Facts:
drevufa(J107, 192); drevufa(J115, 192); drevufa(J156, 192)
drevufa(J165, 98); drevufa(J167, 192); drevufa(J170, 725)
drevufa(J179, 192); drevufa(J18, 98); drevufa(J185, 98)
drevufa(J193, 98); drevufa(J198, 98); drevufa(J20, 549)
drevufa(J216, 98); drevufa(J218, 98); drevufa(J222, 725)
drevufa(J226, 98); drevufa(J232, 98); drevufa(J249, 192)
drevufa(J266, 290); drevufa(J277, 702); drevufa(J308, 192)
drevufa(J309, 725); drevufa(J319, 98); drevufa(J329, 98)
drevufa(J33, 549); drevufa(J331, 290); drevufa(J34, 98)
drevufa(J375, 98); drevufa(J378, 98); drevufa(J393, 192)
drevufa(J40, 98); drevufa(J419, 98); drevufa(J437, 192)
drevufa(J440, 290); drevufa(J479, 702); drevufa(J497, 98)
drevufa(J50, 192); drevufa(J508, 98); drevufa(J51, 549)
drevufa(J516, 192); drevufa(J517, 702); drevufa(J518, 98)
drevufa(J524, 98); drevufa(J543, 725); drevufa(J549, 549)
drevufa(J568, 98); drevufa(J586, 702); drevufa(J606, 549)
drevufa(J618, 192); drevufa(J62, 702); drevufa(J663, 98)
drevufa(J679, 549); drevufa(J688, 725); drevufa(J719, 702)
drevufa(J723, 192); drevufa(J73, 725); drevufa(J737, 98)
drevufa(J760, 725); drevufa(J771, 98); drevufa(J786, 725)
drevufa(J825, 192); drevufa(J835, 192); drevufa(J846, 98)
drevufa(J850, 98); drevufa(J862, 98); drevufa(J875, 725)
drevufa(J877, 192); drevufa(J88, 702); drevufa(J897, 702)
drevufa(J898, 98); drevufa(J904, 98); drevufa(J907, 549)
drevufa(J914, 98); drevufa(J925, 702); drevufa(J942, 192)
drevufa(J945, 192); drevufa(J946, 98); drevufa(J96, 702)
drevufa(J985, 725); drevufa(J999, 98); grefak(J107, J862)
grefak(J115, J107); grefak(J156, J167); grefak(J165, J62)
grefak(J167, J946); grefak(J170, J156); grefak(J18, J786)
grefak(J185, J586); grefak(J193, J875); grefak(J198, J73)
grefak(J216, J897); grefak(J218, J877); grefak(J226, J771)
grefak(J232, J249); grefak(J249, J266); grefak(J266, J688)
grefak(J277, J309); grefak(J308, J20); grefak(J309, J331)
grefak(J329, J825); grefak(J33, J543); grefak(J331, J524)
grefak(J34, J679); grefak(J393, J606); grefak(J419, J549)
grefak(J437, J914); grefak(J479, J50); grefak(J50, J115)
grefak(J508, J308); grefak(J516, J226); grefak(J518, J760)
grefak(J524, J232); grefak(J549, J375); grefak(J568, J942)
grefak(J606, J898); grefak(J618, J329); grefak(J62, J568)
grefak(J663, J479); grefak(J679, J165); grefak(J688, J835)
grefak(J719, J378); grefak(J723, J945); grefak(J737, J518)
grefak(J760, J999); grefak(J771, J198); grefak(J786, J850)
grefak(J825, J723); grefak(J835, J40); grefak(J846, J618)
grefak(J850, J904); grefak(J862, J170); grefak(J877, J185)
grefak(J88, J663); grefak(J897, J393); grefak(J898, J497)
grefak(J904, J216); grefak(J907, J33); grefak(J914, J846)
grefak(J942, J907); grefak(J945, J719); grefak(J946, J516)
grefak(J96, J419); grefak(J985, J737); grefak(J999, J517)

Known rows:
J115: [-19 -29  19  16  30   3   0 -19 -14 -18 -25  15 -17  16  -1   8 -12 -29
   7  36  -2  15  21  25  17 -21  28  44  37   1  26 -43]
J877: [ -3  -9  12  14  14  23  25 -16  -5  -7   2  14 -21  37  13 -25  11 -13
   0  18  -4  19  -4   7  -1 -23  13   4  12  -3   5   2]
J232: [  3  11  -5  -6   1  14  31   2 -12   0  -4   3 -17  11   3 -22   2 -16
  23 -10   1   6   1 -16  14  -2  -1   0  -8 -29 -10  22]
J249: [  3   9  21  -9   8  16  38 -24 -11  -6  13   9 -24  42  12 -33  -4 -17
  19  -2   0   7  -5   3  12 -25  13  -1   1 -16  -5  16]
J508: [ -8   2  -6  10   7  22  17   3 -11   5 -20   2 -11   8   3 -17   9  -1
   6  -2  -2  12   8  -4 -10  -4  -2   2   3 -20  -1   8]
J618: [ 15  16  16   0  21   9  39 -11 -10  -3   6   9 -32  38  12 -25  -7  -9
   9   5  11  11  -7  -8   8 -22  10  -2   4 -13   7  15]
J719: [-27 -22 -22 -15 -17  23   9 -13  23  -3  -2   1  -5  -2  -6 -12  12   4
  18 -13 -25  12  13  -4  -1   6  -7   1 -25 -22 -30  19]
J897: [ -2  -7 -17  -7  -2  21  18  15   2   6  -4  -1  -6   0  11  -3   6 -10
   1 -12  -2  16  16 -26  -2   9  -9  -5  -4 -24 -22  18]
J479: [-25 -30 -15   3  18   1 -19   6 -22  -8 -33  -5   4 -18   3  34  -3 -20
  -3   9 -12  17  39  -4   6  12  12  48  25 -23   9 -39]
J737: [ -9   2  -2   0   4  18  17   0  -7   5  -8  -1 -16   5 -13 -12  -2  -7
  10  -4  -2  18   7 -11  15 -10   2   0  -5 -13  -6  12]
J62: [ -9  -4 -17  -5   0  15  20  -1   8  16 -13   2  -6 -10   2   1  -2   2
   1 -10 -11  24  12 -12   0  10  -4   0 -10 -15 -22  14]
J193: [-15   1  -9   4   2  14  14   1  -8  17 -22   8 -10  -3  -7  -5  -4   1
  -1   1  -9  21   6   0  -2  -7   1   5  -8 -11 -10   9]
J606: [ 72   4 -31 -33  10   0   0   0  49   7   5   9   7 -55  25 -12  -3 -34
 -54  28 -18   3  30 -54   9   6   2  16  -6 -11 -53  36]
J850: [ -3   6  12  -6   6  19  29 -11 -22   1  -1  -4 -15  11   9 -28 -20   9
  36 -31 -15  13  -9  -3  11  -5  -1   0 -18 -33  -2  27]
J723: [-15  -9   6   3  -2  27  33 -30  21  -3   9  18 -37  32  -6 -30   4 -11
  33  19  -9  17   0  20  12 -25  14   1  -5  -6 -14  19]
J760: [-35  13 -20 -20 -22   8   8  44 -10   0 -34 -21   7 -14  -8  16 -42  -8
   9 -56  -6   9  27 -31   5  39 -13 -11 -25 -50  -6  24]
J375: [-18  -1  -5  -3  -8  28  22  -4  10   2  -8  -5 -17  10  -9  -8  -9 -17
  14   6  -8   6  10  -4  17   2   6  -3  -3 -13  -6   9]

Rows:
No name comes twice in this set of rows, the named rows included.
[  2  12  26 -10  15  31  35 -39   4  -3  36  -9 -22  35   7  -9  -6 -17
   0  12   3   5 -16   2   5 -20  16   8   1  -2  -1  25] => J835
[-16  10   5 -13  -7  35  23 -32   6  12  12 -25  -7  21  12   9   6 -14
  -6  -1  -6  -7  -7  -4  -3   8   1   8  -9  -9 -20  19] => J40
[-32  25 -14 -33 -19  17  15  29 -17   3 -16 -47   9 -11  12  27 -47 -13
  11 -54  -1  -4  10 -37   1  50 -13  -1 -23 -47 -10  37] => J688
[-14 -23   9   2  -1  24  24 -23  10 -18  13  18 -19  39   5 -48  24  -8
  33  15  -9  14  -2  16  -1 -27   3   1  -6  -8  -7  17] => J945
[-20 -15  -5 -12 -26  30   8 -11  15 -12  19  -5 -12  11 -16 -31  17 -11
  25  -6 -13   6   4  -2  18  -6   1  -3 -19 -19 -17  31] => J378
[-60  -9 -11  10 -29   6 -20  45 -17 -10 -76 -24  15 -36 -18  43 -46 -19
 -15 -32  -6   9  38 -10  15  42  -1  25   3 -30  16 -28] => J170
[-16   8  11   3  13  18  25 -14 -28  14  -1  -8 -21  -9 -13 -19 -33  23
  26 -28 -16  30  -7   5   8 -16  -2   1 -10 -24   5  34] => J18
[-58  12 -20  -9 -23  18   8  25  -5  18 -33 -32  -6 -38 -10  15 -62  17
  27 -65 -19  23  12  -7  -1  31 -12  -1 -38 -44   5  38] => J786
[-51 -23   1  44 -39  17  -4  30  -8 -19 -80 -39  37 -24 -41  24 -44 -16
 -64 -53  15   7  33 -15  12  36 -13   1  -2 -16   5 -19] => J73
[-16 -20  -8  -1  13  -9 -19  23 -36  -9 -34  -6  -1 -29  -9  26 -17 -16
   2   1  -8  28  36  -9  14  13  13  45  28 -26  25 -31] => J88

Now the same nodes, written a new way:
Known rows:
J170: [-22   2  34 -15  13  -3  70 -21  14 -16  12 -26  20  -2  -7  -4 -30  51
  23 -14  -1  -5  44  14 -10 -14]
J179: [ 16 -13 -23 -12  -3   4  25 -26  14 -14  -6  48 -19 -20  -9  -2 -21  15
 -15 -14   3  17 -11 -19 -14  -4]
J786: [-24  -2  26 -18  23  -3  62  -9   4 -19  -5 -25  25  14  -7  -7 -33  51
  29 -15   0  14  53  10  -6 -16]
J907: [ -1  -2  -9 -13 -29  -7  20  -2  66 -15 -10 -21 -23 -23  -9  -2 -12 -18
 -14  33   3  21 -11 -17 -11  27]
J393: [ 20 -12 -19 -11  -5   1  25 -29   4 -10  -9  49 -21 -21 -11  10 -17  -4
 -13 -14   1  14 -12 -21 -15   2]
J897: [ 78  -6  42 -10   0  15  -3  18 -24  -1  -5 -23  55 -18 -14  11 -23 -21
 -19 -11   0 -13  -7  17  21  21]
J760: [-25   1  39 -11  24  -1  67 -20   9 -14   9 -24  30   0 -10  -2 -32  33
  23  -9   0  -9  40   4 -12 -15]
J40: [-28  15 -23   7  15 -10 -28  16 -18  -6  13   8   5  26   8  -6   8 -17
  17  20   2  -9 -11  16  28   8]
J440: [ -8  -8  62 -13  48  -6 -30 -20   2  29  19 -22  17  42 -10  -6  -1 -20
 -12   5  -7 -12 -12 -20 -16 -15]
J846: [-31  15 -20  -1  -9  -4 -28   2 -27  15   5 -19 -23  24  23   0  23 -19
   6   6   1 -12  -4  -4   5   7]
J914: [-27  20 -25  -2  -8   4 -24   3 -24  16   6 -18 -20  26  24  -2  25 -23
   6   6   3 -13  -3  -3   4  10]
J437: [ 27  -8 -21 -15  -5  37  38 -25  12  -9  -6  22 -24   7  -9   5 -17 -12
 -18 -12   3   4 -14 -26 -13   7]
J198: [-31  25 -21  35 -30  -4 -16  46 -22  -1   3  -2   0  14  -7  -2  31 -15
  24  -5  -1 -13  -5  -4  10  12]
J723: [ -6 -11 -14 -12  15  -2  11 -25  15 -13  -6  57  -2 -19 -10  10 -27  14
 -13 -12   1  25 -11 -19 -13  -2]
J266: [ -1  -7  47 -14  61  -9 -25 -23   9  19  20 -22  22  57 -11  -9  -7 -20
 -12   2  -7 -13 -13 -17 -14 -15]
J568: [-28  -2 -19  14  -3  -3 -40  17 -23  20   1  -6 -13  10  21  -3  27 -18
   9  12   3 -12  -3  10   3   0]
J50: [ 30 -13 -19 -18  17  -5  19 -31  37 -14  -6  51 -24 -18  -9  -1 -13  36
 -20 -11  -2  21 -10 -19 -12 -17]

Rows:
No name comes twice in this set of rows, the named rows included.
[-25  -5  22 -20   9  -7  65 -21   1 -16  -6 -25  41 -21 -12  -6 -35  13
  54 -12  -1 -13  50  22 -16 -10] => J543
[ 33 -18 -20 -15 -13   6  24 -24 -22  15  -6  45 -23 -24  -9   6   0  -2
 -14 -11   3  43  -9 -18 -15   8] => J877
[ 87 -11  31 -12 -17   1  -4  38 -27  18  -6 -21  52 -25 -13   5 -20 -20
 -13 -11   1 -12   4  36   1  29] => J586
[-20  -5  91 -11  33  -3 -28 -18  19  18  15 -25  14  35 -12  -5   7 -16
 -11  -2  -6 -14 -14 -18 -17 -18] => J331
[-25  -1 -13  59 -15  -8 -36  -5 -23  17  41   2  -1 -21  11   0  29 -19
  19  10   0 -13  -9  13  -9  12] => J497
[-28  14  -7  27   6   4 -48  31 -24  53  15 -19 -22  40  49  -3  30  -9
 -13  -3  -1  10  -6  -6  29   9] => J34
[ 46  -8  58 -10  24   0 -25  32 -21 -13  -5 -21  94 -17 -11  17 -28 -20
 -17 -11   0 -13  -5  20  27  12] => J719
[-24   1 -20  13  18  -6 -45 -20  -3   9   1 -10 -21  12  32  -4  41  13
  -8  29   1 -12  -1  29  10 -16] => J663

Now the same nodes, written a new way:
Known rows:
J508: [ 13  -8  -3  25   7  -5   9 -37  30  19  44 -10 -26  20  -3]
J568: [ 14 -15  -5  16  24 -18  17 -37  14  18  38  -4 -18  17 -36]
J663: [  6  -8   2  26   6 -14   8 -33  35  16  55 -20 -24  20   4]
J846: [ 21   1  -5  28   4 -15  11 -44  18  21  50 -11 -27  24   4]
J875: [ 26 -25  37  -2 -21  48  19 -59  18  10  43 -18  -4  34  -7]
J549: [ 13  -3  20  24 -24  -1  25 -13  30  19 -46 -32  -4  22 -25]
J198: [ 18  -9  -2  26   4   8  19 -40  39  21  43   3 -25  17  -6]
J618: [ 37  14  28  15 -14   4  -1  -9 -14   3   3  18 -31  20   4]
J517: [ 18 -17  45  10  -9  16 -20 -24   8  25   1  11  -5  14  69]
J309: [ 16 -20  38  -5 -14  34  26 -66  11   9  26 -33 -22  30 -11]
J319: [ 19 -16  -4  32   1   3   7 -36  37  18  51   8 -14  23   9]
J898: [ 13  -9  -8  22   5   1  -2 -39  37  19  39 -10 -25  21 -13]
J20: [ 18 -10  19  30 -29   5  22 -12  35  18 -40 -11   6  24 -15]
J331: [ 12 -16  18 -15  -6  12  27   1  37  18 -15   5 -36  40  24]
J516: [ 31   6  35  12 -13  43  20  -4  18   6   2  34 -33   7 -14]
J723: [ 37  14  28  16 -13   2  -2 -11 -12   3   5  23 -30  20   6]
J440: [ 22 -16  15 -12 -11  27  19  10  44  20   7  20 -17  42  22]

Rows:
No name comes twice in this set of rows, the named rows included.
[ 21  -9  31  18 -11   7   7 -14   2  -3 -24  29 -39  15  18] => J249
[ 27  -4  30   2   8   9   6  -1 -15  -1  -8  26 -22  13 -36] => J942
[ 20 -15  37   0   0  69  29 -51   0  11  31 -71 -16  30  12] => J760
[ 25   6  -4  29   1 -23  10 -46  15  21  51  -9 -27  26   7] => J329
[ 12  -8  19  13 -10 -16  31 -13  17  18 -49 -26   0  19 -52] => J907
[  7  -7  38  -6  -9  15 -42 -30  12  27 -19 -10 -21  12  23] => J897
[ 15  -9  -3  32  17  18  14 -32  24  19  43 -31 -23  20  19] => J999
[ 12  -7 -11  19   6   3  -8 -40  35  20  33 -18 -28  21 -26] => J850
[ 20 -16  37  -7  -9  47  24 -57   9  11  36 -47 -17  31 -11] => J985
[ 10 -19  18 -14  -7   8  27  -3  39  17 -18  10 -38  40  29] => J266

